Below are the code and all the weights of a small trained network. Each question names an input and a class and asks about switching units off, where a switched-off unit gives its printed mean instead of its output.

import numpy as np


def w(rows, s, z=0):
    codes = np.array(rows[::2]) - 128.0
    scale = np.full(codes.shape[1], s)
    scale[-1] = z or s
    return codes * scale


def norm(h):
    return h / np.sqrt((h * h).mean(-1, keepdims=True) + 1e-5)


def f(y):
    return np.maximum(y, 0)


def log_softmax(a):
    a = a - a.max(-1, keepdims=True)
    return a - np.log(np.exp(a).sum(-1, keepdims=True))


def net(x, mask):
    res = np.array(x, float).reshape(1, 5) / 4 @ E
    u = 0
    for l in range(3):
        y = f(norm(res) @ A[l][:, :-1].T + A[l][:, -1])
        res = res + np.where(mask[u : u + 10], y, B[l][:, -1]) @ B[l][:, :-1]
        u += 10
    return log_softmax(norm(res)[-1] @ U[:, :-1].T + U[:, -1])


A, B = {}, {}
E = w([
[131,127,127,129,131,128,127],'x0',
[147,63,93,167,149,2,168],'x1',
[131,127,126,129,131,132,127],'x2',
[100,112,179,124,137,80,22],'x3',
[14,50,133,214,109,166,145],'x4',
],0.0045)
A[0] = w([
[115,129,167,136,133,95,53,142],'L0N1',
[66,21,103,185,96,77,164,29],'L0N2',
[116,102,185,127,141,89,3,155],'L0N3',
[182,126,128,126,191,33,162,119],'L0N4',
[177,237,144,24,109,186,76,123],'L0N5',
[41,107,171,189,140,215,137,117],'L0N6',
[151,157,99,128,128,112,132,114],'L0N7',
[132,137,128,136,141,130,125,87],'L0N8',
[73,125,157,173,122,132,80,3],'L0N9',
[88,118,160,158,133,137,74,36],'L0N10',
],0.005,0.0037)
B[0] = w([
[96,113,120,125,139,134,73,185],'L0N1',
[166,254,228,158,239,116,166,184],'L0N2',
[50,101,125,89,157,120,44,220],'L0N3',
[162,78,78,63,16,180,119,198],'L0N4',
[101,113,179,249,209,82,194,254],'L0N5',
[154,121,61,66,25,181,98,203],'L0N6',
[122,82,151,117,115,154,137,150],'L0N7',
[101,105,157,133,99,151,126,128],'L0N8',
[115,102,198,67,147,180,131,144],'L0N9',
[103,89,187,60,145,184,151,148],'L0N10',
],0.0046,0.0055)
A[1] = w([
[108,79,96,64,94,76,9,26],'L1N1',
[161,177,95,59,170,150,113,66],'L1N2',
[162,84,169,126,194,42,39,77],'L1N3',
[180,195,43,149,29,115,202,80],'L1N4',
[123,76,194,115,210,2,23,101],'L1N5',
[61,79,227,161,137,95,15,142],'L1N6',
[94,84,58,8,63,133,30,88],'L1N7',
[191,57,52,11,73,69,110,100],'L1N8',
[192,180,170,117,114,95,112,149],'L1N9',
[131,98,64,60,111,48,19,2],'L1N10',
],0.0038,0.0037)
B[1] = w([
[211,130,114,172,23,104,155,176],'L1N1',
[80,108,157,155,116,98,126,132],'L1N2',
[92,198,77,160,118,109,137,195],'L1N3',
[86,98,140,97,167,165,81,180],'L1N4',
[102,233,54,183,117,139,132,241],'L1N5',
[141,112,90,44,200,104,113,253],'L1N6',
[156,101,255,136,68,87,119,198],'L1N7',
[170,137,101,83,59,112,94,190],'L1N8',
[114,99,130,125,97,162,101,168],'L1N9',
[176,171,122,175,69,103,146,163],'L1N10',
],0.0054,0.0043)
A[2] = w([
[209,120,182,168,150,116,235,139],'L2N1',
[64,108,100,163,186,85,148,138],'L2N2',
[133,138,116,143,54,170,136,3],'L2N3',
[131,125,149,162,127,176,202,121],'L2N4',
[140,151,140,99,40,165,163,52],'L2N5',
[199,18,121,47,94,97,170,78],'L2N6',
[91,177,168,153,235,65,104,85],'L2N7',
[161,129,201,201,179,123,237,36],'L2N8',
[126,154,180,131,142,172,142,156],'L2N9',
[106,170,102,158,254,111,151,172],'L2N10',
],0.0064,0.0038)
B[2] = w([
[161,25,191,70,97,121,122,221],'L2N1',
[180,185,200,137,202,113,154,184],'L2N2',
[116,177,82,230,135,127,174,143],'L2N3',
[167,100,155,174,57,81,154,195],'L2N4',
[135,154,75,203,157,129,168,165],'L2N5',
[66,137,94,76,253,197,160,184],'L2N6',
[107,173,43,204,188,198,182,221],'L2N7',
[166,57,234,95,67,34,129,208],'L2N8',
[147,102,105,143,102,65,119,186],'L2N9',
[121,169,189,177,208,92,138,253],'L2N10',
],0.006,0.0056)
U = w([
[188,70,247,146,118,64,188,249],'0',
[94,201,131,188,243,101,110,250],'1',
[166,76,65,18,181,162,170,106],'2',
[177,165,59,100,29,47,70,26],'3',
[112,111,79,206,30,195,174,63],'4',
[47,73,173,65,104,188,29,5],'5',
],0.013,0.0012)

Each question gives the input, the list of numbers given to net, and the class t.
The units are the neurons (one row each of A and B). Each row of codes is followed by its name. A weight is (code - 128) times the scale printed after its matrix; where a second scale follows, it is the last column's (A, B and U).
mask holds one flag per neuron, layer by layer. A switched-off neuron (its flag False) gives its mean, the last column of its row in B, instead of its output. The means were averaged over made-up inputs and are rounded, as every weight is.
A unit's drop is (log p(t) with every unit on - log p(t) with that unit switched off) / (log p(t) with every unit on - log p(t) with every unit switched off).
The circuit of an input: a set's keep is (log p(t) with only the set's units on - log p(t) with every unit switched off) / (log p(t) with every unit on - log p(t) with every unit switched off). Starting from the 12 units with the biggest drops (on a tie, the unit counted first), units are removed one at a time, each time the one whose removal leaves the highest keep (on an exact tie, the one counted first), for as long as the keep stays at least 0.8.
units of the circuit, in order: the units of the circuit, biggest drop first
most important unit: the unit with the biggest drop
k most important neurons: the k neurons with the biggest drops, biggest first
top k neurons in layer l: the k neurons of layer l with the biggest drops, biggest first
drop of u: that unit's drop, to one decimal
input [6,0,-2,6,1], class 5: most important unit : L0N5
input [-5,1,-6,-6,6], class 0: units of the circuit, in order : L0N2; L2N8
input [4,-7,7,-6,0], class 0: units of the circuit, in order : L1N5; L2N7
input [-8,0,5,6,-6], class 1: 2 most important neurons : L0N5; L0N6
input [-5,6,0,7,0], class 3: 3 most important neurons : L0N5; L0N4; L1N1
input [3,1,-1,2,3], class 1: top 2 neurons in layer 0 : L0N2; L0N4
input [-7,-8,-2,-1,-5], class 0: top 2 neurons in layer 0 : L0N5; L0N3
input [-7,1,7,-2,-5], class 2: 3 most important neurons : L0N4; L0N2; L2N6
input [-8,-8,0,-1,0], class 0: top 3 neurons in layer 0 : L0N5; L0N4; L0N3
input [-2,-8,-2,0,4], class 4: 2 most important neurons : L0N6; L0N3
input [-3,-2,-2,-5,1], class 4: 2 most important neurons : L1N6; L0N5
input [6,0,2,3,2], class 5: top 2 neurons in layer 0 : L0N5; L0N6
input [8,-2,-3,1,7], class 5: 2 most important neurons : L0N6; L1N5
input [-8,-4,5,2,2], class 5: units of the circuit, in order : L0N6
input [-1,-5,-3,-1,-1], class 0: 2 most important neurons : L0N5; L0N3
input [2,3,8,3,0], class 3: 2 most important neurons : L0N5; L0N4
input [7,-3,-1,-4,1], class 4: 2 most important neurons : L0N6; L0N2
input [4,-1,-6,7,5], class 5: 2 most important neurons : L0N5; L0N6
input [2,4,8,-1,-1], class 2: drop of L2N6 : 0.2
input [2,3,-8,4,5], class 1: drop of L0N2 : 0.1
input [4,-2,-8,-1,6], class 4: drop of L0N6 : 4.2
input [-2,8,3,-5,-7], class 2: drop of L2N6 : 0.3
input [0,4,4,-8,7], class 0: most important unit : L0N2
